Below are the code and all the weights of a small trained network. Each question names an input and a class and asks about switching units off, where a switched-off unit gives its printed mean instead of its output.

import numpy as np


def w(rows, s, z=0):
    codes = np.array(rows[::2]) - 128.0
    scale = np.full(codes.shape[1], s)
    scale[-1] = z or s
    return codes * scale


def f(y):
    return y / 2 * (1 + np.tanh(0.7978845608 * (y + 0.044715 * y**3)))


def log_softmax(a):
    a = a - a.max(-1, keepdims=True)
    return a - np.log(np.exp(a).sum(-1, keepdims=True))


def net(x, mask):
    res = np.array(x, float).reshape(1, 5) / 4 @ E
    y = f(res @ A[0][:, :-1].T + A[0][:, -1])
    res = res + np.where(mask, y, B[0][:, -1]) @ B[0][:, :-1]
    return log_softmax(res[-1] @ U[:, :-1].T + U[:, -1])


A, B = {}, {}
E = w([
[74,184,87,81,229,167,194,160],'x0',
[150,147,114,254,210,113,105,220],'x1',
[86,147,117,161,105,6,194,80],'x2',
[51,33,47,179,173,141,69,135],'x3',
[64,133,179,61,115,146,132,212],'x4',
],0.01)
A[0] = w([
[194,134,65,163,196,102,187,132,48],'N1',
[212,191,156,8,159,115,226,124,30],'N2',
[93,143,94,180,145,2,130,162,193],'N3',
[80,235,169,72,73,129,150,113,182],'N4',
[145,185,32,67,60,222,97,145,255],'N5',
[147,52,76,116,31,25,87,22,177],'N6',
],0.0074,0.0034)
B[0] = w([
[206,109,24,146,150,101,173,93,160],'N1',
[172,147,196,64,119,64,211,109,198],'N2',
[89,251,71,214,81,61,155,185,200],'N3',
[162,149,127,35,60,95,225,118,197],'N4',
[171,68,42,18,253,153,132,120,181],'N5',
[50,20,227,174,1,174,161,46,248],'N6',
],0.0075,0.014)
U = w([
[66,178,123,157,169,92,140,219,161],'0',
[79,39,173,188,49,100,144,35,153],'1',
[221,231,100,251,167,22,192,68,133],'2',
[2,126,64,112,54,85,118,120,1],'3',
[192,193,157,14,143,80,225,132,106],'4',
[184,41,51,149,247,191,82,132,168],'5',
],0.0084,0.0039)

Each question gives the input, the list of numbers given to net, and the class t.
The units are the neurons (one row each of A and B). Each row of codes is followed by its name. A weight is (code - 128) times the scale printed after its matrix; where a second scale follows, it is the last column's (A, B and U).
mask holds one flag per neuron, in row order. A switched-off neuron (its flag False) gives its mean, the last column of its row in B, instead of its output. The means were averaged over made-up inputs and are rounded, as every weight is.
A unit's drop is (log p(t) with every unit on - log p(t) with that unit switched off) / (log p(t) with every unit on - log p(t) with every unit switched off).
The circuit of an input: a set's keep is (log p(t) with only the set's units on - log p(t) with every unit switched off) / (log p(t) with every unit on - log p(t) with every unit switched off). Starting from all 6 units, units are removed one at a time, each time the one whose removal leaves the highest keep (on an exact tie, the one counted first), for as long as the keep stays at least 0.8.
units of the circuit, in order: the units of the circuit, biggest drop first
most important unit: the unit with the biggest drop
top k neurons: the k neurons with the biggest drops, biggest first
drop when u is switched off: that unit's drop, to one decimal
input [2,7,7,4,4], class 2: top 3 neurons => N3, N1, N6
input [-3,0,-2,1,7], class 0: top 4 neurons => N6, N2, N1, N4
input [-5,3,-3,-2,1], class 5: top 2 neurons => N6, N3
input [-2,2,-1,5,7], class 0: top 2 neurons => N6, N5
input [-5,-2,-6,6,1], class 5: most important unit => N5
input [4,1,1,7,-2], class 5: top 4 neurons => N6, N2, N4, N1
input [1,4,4,8,2], class 0: top 3 neurons => N6, N2, N4
input [3,-2,-6,2,8], class 5: units of the circuit, in order => N5, N2
input [-8,8,-7,-7,0], class 5: top 3 neurons => N3, N6, N2
input [-2,-7,-4,3,8], class 4: top 2 neurons => N6, N4
input [5,-8,-8,8,6], class 5: drop when N5 is switched off => 0.0
input [4,-5,0,4,4], class 4: drop when N6 is switched off => 1.1
